Moves between states:
z654: s>z734, r>z736, x>z616, l>z431
z734: s>z401, r>z752, x>z766, l>z654
z773: s>z302, r>z962, x>z916, l>z636
z65: s>z709, r>z905, x>z654, l>z308
z779: s>z616, r>z234, x>z623, l>z500
z498: s>z970, r>z688, x>z578, l>z337
z237: s>z46, r>z709, x>z682, l>z766
z578: s>z943, r>z540, x>z548, l>z770
z636: s>z773, r>z229, x>z24, l>z276
z858: s>z857, r>z995, x>z420, l>z888
z420: s>z587, r>z765, x>z46, l>z401
z234: s>z308, r>z623, x>z524, l>z50
z721: s>z765, r>z237, x>z709, l>z752
z401: s>z420, r>z721, x>z237, l>z734
z765: s>z164, r>z46, x>z888, l>z721
z211: s>z518, r>z636, x>z229, l>z342
z987: s>z619, r>z128, x>z551, l>z962
z878: s>z688, r>z770, x>z665, l>z206
z136: s>z500, r>z943, x>z9, l>z688
z995: s>z26, r>z420, x>z765, l>z189
z916: s>z128, r>z429, x>z211, l>z24
z524: s>z431, r>z187, x>z500, l>z232
z431: s>z654, r>z831, x>z779, l>z524
z955: s>z337, r>z206, x>z286, l>z825
z905: s>z682, r>z654, x>z736, l>z395
z395: s>z905, r>z431, x>z831, l>z623
z688: s>z136, r>z578, x>z540, l>z878
z30: s>z286, r>z302, x>z987, l>z518
z825: s>z955, r>z27, x>z30, l>z128
z187: s>z831, r>z500, x>z50, l>z970
z623: s>z395, r>z524, x>z187, l>z647
z943: s>z50, r>z9, x>z673, l>z578
z888: s>z858, r>z189, x>z401, l>z709
z770: s>z578, r>z665, x>z137, l>z286
z27: s>z206, r>z30, x>z302, l>z551
z50: s>z234, r>z647, x>z232, l>z943
z587: s>z427, r>z164, x>z372, l>z420
z647: s>z623, r>z232, x>z970, l>z9
z857: s>z229, r>z26, x>z587, l>z858
z551: s>z27, r>z518, x>z773, l>z429
z970: s>z187, r>z136, x>z943, l>z498
z708: s>z665, r>z619, x>z825, l>z302
z164: s>z342, r>z372, x>z858, l>z765
z26: s>z24, r>z587, x>z164, l>z995
z232: s>z524, r>z970, x>z136, l>z673
z831: s>z736, r>z779, x>z234, l>z187
z682: s>z189, r>z734, x>z752, l>z905
z616: s>z766, r>z308, x>z395, l>z779
z189: s>z995, r>z401, x>z721, l>z682
z286: s>z770, r>z708, x>z619, l>z30
z308: s>z65, r>z395, x>z431, l>z234
z752: s>z721, r>z766, x>z65, l>z736
z342: s>z211, r>z276, x>z857, l>z164
z427: s>z429, r>z342, x>z276, l>z587
z548: s>z673, r>z337, x>z878, l>z137
z736: s>z752, r>z616, x>z308, l>z831
z766: s>z237, r>z65, x>z905, l>z616
z229: s>z962, r>z24, x>z427, l>z857
z46: s>z372, r>z888, x>z189, l>z237
z137: s>z548, r>z955, x>z206, l>z619
z9: s>z647, r>z673, x>z498, l>z540
z673: s>z232, r>z498, x>z688, l>z548
z372: s>z276, r>z858, x>z995, l>z46
z302: s>z708, r>z987, x>z128, l>z773
z429: s>z551, r>z211, x>z636, l>z427
z962: s>z987, r>z916, x>z429, l>z229
z665: s>z540, r>z137, x>z955, l>z708
z337: s>z498, r>z878, x>z770, l>z955
z518: s>z30, r>z773, x>z962, l>z211
z276: s>z636, r>z857, x>z26, l>z372
z128: s>z825, r>z551, x>z518, l>z916
z540: s>z9, r>z548, x>z337, l>z665
z24: s>z916, r>z427, x>z342, l>z26
z500: s>z779, r>z50, x>z647, l>z136
z206: s>z878, r>z286, x>z708, l>z27
z709: s>z888, r>z682, x>z734, l>z65
z619: s>z137, r>z825, x>z27, l>z987

In the rows, zero is written as 59.

The rows follow the links: the fewer symbols apart two states are, the more alike their rows tend to be.

Each row is also shifted at random along 4 hidden directions that mean nothing.

Row, then state:
61	40	57	46	64	58	54	39	69	47	59	73	71	78	48	51	38	73	64	67	64	61	59	57	51	51	73	70	43	67	76	61	58	83: z164
55	67	49	53	63	66	46	47	69	72	72	63	53	78	50	42	47	78	71	62	61	63	61	47	60	70	65	80	52	54	70	55	51	73: z189
47	68	50	44	61	68	49	42	62	67	63	69	55	76	52	47	51	73	68	57	59	60	83	45	50	75	71	78	53	60	60	59	53	74: z46
26	61	51	50	60	50	64	54	63	40	70	75	72	65	53	59	58	67	57	73	63	63	59	59	46	59	69	70	51	52	71	52	52	76: z276
55	60	59	62	56	44	75	71	55	33	63	66	78	45	67	73	72	52	45	69	61	60	54	71	50	51	59	41	68	55	62	56	59	60: z825
18	62	54	46	55	57	56	44	61	49	78	66	59	63	54	46	65	71	58	66	67	67	73	55	54	62	65	80	55	60	75	54	48	72: z372
72	63	54	79	55	56	68	75	59	56	60	56	63	38	76	68	74	51	50	60	60	55	51	65	65	57	52	39	78	65	53	64	68	48: z337
43	51	62	58	66	65	47	50	69	76	56	53	46	77	46	47	39	69	74	55	60	58	44	50	71	57	59	83	42	57	66	58	55	63: z709
32	41	58	51	63	58	61	42	65	43	52	76	68	71	53	62	45	65	64	68	63	56	67	57	48	52	76	74	41	70	66	64	68	77: z587
24	50	52	51	64	53	67	53	62	40	52	79	74	64	56	67	49	61	60	68	59	54	62	58	44	54	74	70	47	59	61	60	63	77: z342
73	64	74	64	53	61	63	70	46	64	56	45	50	45	66	69	79	44	53	54	58	60	68	68	64	61	47	44	68	63	47	64	67	35: z673
64	58	74	51	58	69	44	48	57	83	64	38	36	70	46	40	58	63	67	49	61	67	63	55	74	62	49	74	51	62	65	58	51	47: z736
81	65	43	41	64	46	58	55	66	43	76	70	86	76	48	46	45	77	56	69	63	67	49	56	46	60	67	56	56	40	82	41	31	88: z427
67	65	58	50	60	53	78	74	43	42	39	68	78	47	66	80	67	43	48	52	51	54	77	65	39	63	63	37	68	52	38	59	58	58: z286
45	51	40	56	60	50	71	55	61	38	55	76	83	49	65	55	54	66	50	56	61	54	60	55	53	52	68	54	69	63	61	58	51	78: z916
34	50	53	40	61	65	52	36	59	65	55	61	55	67	51	36	46	72	65	43	60	60	74	44	63	60	63	82	54	66	64	61	43	72: z765
45	60	66	93	59	68	52	72	69	80	58	47	34	55	66	69	64	53	69	66	60	51	33	61	80	58	49	67	56	65	53	68	85	38: z524
64	65	55	63	57	45	74	76	55	39	63	64	79	46	68	74	72	51	46	68	58	61	51	70	49	54	58	38	68	50	59	53	57	58: z708
100	73	62	73	62	72	44	68	65	87	65	48	42	71	58	59	57	60	71	63	56	59	50	59	67	71	54	57	58	53	55	61	69	50: z623
62	58	74	85	60	64	57	76	64	73	53	47	40	58	62	79	64	47	67	68	57	54	36	68	72	55	52	57	53	60	52	67	86	36: z647
49	54	50	59	65	67	47	43	72	67	59	68	54	76	53	48	40	74	73	61	61	56	60	48	60	63	71	80	46	66	65	62	64	75: z888
103	58	71	56	55	59	61	64	48	66	55	41	57	49	62	56	67	49	50	45	57	63	62	65	68	56	45	37	71	60	54	59	50	42: z498
53	39	54	35	62	54	52	31	62	57	65	52	65	67	44	21	40	78	58	41	66	67	55	47	71	45	55	76	55	62	83	51	23	76: z858
78	41	78	56	64	75	44	46	64	80	42	53	40	83	46	60	39	59	76	56	56	56	65	58	64	59	64	73	36	71	55	70	78	55: z654
87	54	52	74	62	53	72	75	61	47	48	64	78	50	71	74	56	51	52	59	56	51	42	65	57	52	59	35	69	57	51	61	66	60: z137
33	65	65	50	63	70	49	54	58	76	54	58	41	77	48	58	51	62	74	57	57	59	69	52	58	70	64	84	41	55	53	60	62	57: z682

The symbols that take the first to the second take the third to the fourth, perhaps in another order. What is the fourth?
Answer with the state's name.
A 57	41	46	52	67	51	66	52	68	39	49	75	84	68	53	58	35	68	60	59	60	53	46	55	50	46	72	60	51	58	68	58	53	85
B 20	68	47	58	61	48	65	63	67	38	76	76	73	60	58	64	64	67	57	79	63	63	52	60	45	60	69	68	55	51	74	51	57	77
C 90	71	51	70	57	55	68	78	56	54	60	62	71	47	72	71	69	53	50	61	56	56	56	66	54	63	58	33	77	54	51	58	62	56
D z665

A 68	56	54	77	60	50	72	77	61	47	50	63	73	42	74	76	65	49	51	61	57	50	41	66	60	51	58	38	70	59	53	62	68	55
B 94	80	64	63	50	56	59	73	50	63	81	44	56	45	68	55	85	53	46	60	61	70	62	69	64	66	43	37	82	52	61	54	48	42
C 44	63	49	73	63	62	43	52	82	69	82	61	50	76	53	47	49	78	74	78	66	62	35	53	68	62	64	83	48	56	81	56	64	72
D z372

A 5	36	56	62	62	50	66	51	70	39	53	74	69	58	57	63	48	64	60	68	65	55	41	58	58	39	68	76	44	66	71	62	66	75
B 60	47	54	57	62	61	50	40	76	51	69	75	66	78	52	52	42	76	67	76	67	60	60	56	52	56	75	73	43	69	77	61	67	84
C 98	56	68	54	61	74	44	50	57	90	49	40	41	70	51	42	46	62	69	37	55	59	63	52	75	64	50	62	58	62	52	63	50	49
D z500

A 37	62	43	50	63	49	68	58	60	40	60	76	80	60	59	60	54	66	55	63	59	58	61	54	45	59	70	61	59	52	64	53	49	79
B 33	59	49	30	63	52	70	52	49	44	46	74	77	62	53	57	52	61	57	49	54	60	81	51	40	63	70	67	56	50	53	53	40	76
C 46	55	60	53	56	39	77	69	48	39	60	52	77	35	65	57	71	51	39	48	59	64	48	64	62	44	46	43	74	51	63	50	35	54
D z27

A 41	41	58	53	64	58	59	44	68	44	54	78	70	75	51	63	43	67	65	72	62	56	65	59	46	53	78	73	39	69	68	64	71	81
B 52	62	48	56	62	67	47	44	71	66	69	71	55	77	53	48	47	75	71	68	63	59	66	50	55	68	72	78	50	62	68	59	62	76
C 88	44	60	85	59	60	66	70	64	56	47	59	66	45	75	70	58	50	54	59	58	47	42	67	70	45	55	37	70	73	52	70	78	52
D z206

A 63	59	39	65	60	52	66	59	68	35	68	83	85	55	69	65	59	68	52	77	63	54	58	61	45	57	72	49	67	63	67	59	66	83
B 29	60	43	46	61	44	68	56	59	43	65	66	79	52	58	45	55	69	51	52	61	62	52	51	58	52	59	64	64	49	71	47	30	75
C 43	50	39	57	63	47	68	54	66	39	60	72	81	53	61	52	49	70	52	58	63	57	45	53	58	49	63	59	65	57	70	54	44	80
D z342

A 32	45	57	49	61	63	56	38	64	53	56	71	61	69	53	52	47	68	64	59	64	58	75	51	53	57	72	78	45	73	64	64	63	75
B 49	58	49	63	62	67	47	45	76	64	71	72	56	76	55	50	47	76	72	74	65	58	59	52	57	65	72	79	49	65	72	61	69	78
C 118	63	64	57	56	62	62	66	50	64	54	51	65	52	65	61	66	50	51	50	57	59	71	66	58	63	53	31	73	61	48	60	57	49
D z878

A 55	62	55	61	58	45	75	75	51	45	55	55	75	38	69	64	71	49	44	51	56	59	48	64	60	52	49	40	76	50	54	54	45	52
B 69	60	56	36	56	49	76	57	40	36	52	67	84	48	61	61	68	53	42	48	57	63	87	63	41	59	62	39	72	57	53	55	41	66
C 30	64	66	61	61	65	46	55	65	75	67	54	38	75	49	57	56	63	74	66	59	64	53	55	64	65	59	85	42	54	65	58	64	54
D z616

A 69	46	45	57	60	46	68	52	63	36	64	67	87	49	64	48	54	68	45	56	65	60	51	58	59	45	61	46	72	64	73	56	42	78
B 55	50	46	42	67	51	66	51	59	43	50	71	83	67	51	53	39	68	58	54	58	57	58	52	47	53	69	60	56	52	65	52	41	82
C 69	54	47	45	58	44	70	53	53	37	65	63	85	46	63	44	62	66	41	51	63	65	65	59	55	52	57	44	76	58	69	52	32	73
D z229

A 85	40	74	61	57	62	65	61	49	65	37	43	56	45	64	61	60	44	53	38	55	55	61	65	72	47	49	42	67	73	45	68	63	40
B 91	72	73	66	53	60	58	74	52	65	70	46	51	53	64	69	79	48	55	66	60	66	59	72	61	64	48	43	67	55	56	58	65	39
C 57	39	39	71	65	47	66	55	77	36	60	75	87	56	64	55	42	71	55	67	66	51	30	57	61	40	67	53	61	64	76	58	57	86
D z962

A 85	53	56	57	61	47	74	70	52	45	46	57	81	48	63	64	56	51	47	47	54	56	48	63	57	50	54	35	70	50	54	54	45	59
B 88	48	57	60	62	47	73	70	55	43	47	60	84	50	62	68	54	52	47	53	57	56	43	67	56	46	56	34	66	53	56	55	51	62
C 29	49	44	47	64	52	74	54	57	41	42	75	80	52	61	58	48	61	54	48	54	51	66	51	49	53	68	62	62	60	54	59	47	78
D z229

A 24	57	50	50	61	64	50	41	64	66	67	60	50	63	53	36	53	74	65	51	63	62	63	45	68	60	60	85	56	64	70	57	44	68
B 13	57	70	52	63	67	53	52	57	76	47	50	35	67	49	54	53	58	73	49	56	59	64	50	68	60	57	88	42	59	53	62	59	49
C 47	77	68	59	59	68	44	59	66	75	71	60	39	81	49	67	60	63	76	79	60	64	66	60	53	76	65	80	39	53	61	58	74	56
D z395

A 45	63	41	57	59	56	70	59	58	38	54	86	82	54	68	70	60	61	55	65	57	51	79	56	37	64	76	54	67	63	52	62	66	80
B 54	62	53	42	60	51	54	47	64	45	80	69	71	73	48	47	54	74	58	73	66	70	63	57	48	60	67	70	50	54	82	49	45	81
C 87	46	62	72	57	58	66	65	57	59	49	50	62	42	71	61	63	50	51	48	57	54	50	63	73	48	49	38	74	69	52	65	63	48
D z619

A 98	53	77	61	57	60	58	66	51	70	52	40	53	56	57	61	62	48	56	49	56	62	51	68	70	52	45	43	62	58	54	60	58	39
B 89	62	56	83	55	58	63	73	62	55	64	60	63	44	75	71	72	52	53	68	61	54	47	68	64	57	55	35	75	64	56	64	76	51
C 41	50	72	71	58	77	51	53	60	84	43	47	29	57	61	59	59	53	70	46	57	52	66	54	76	59	55	75	54	77	45	74	79	39
D z500

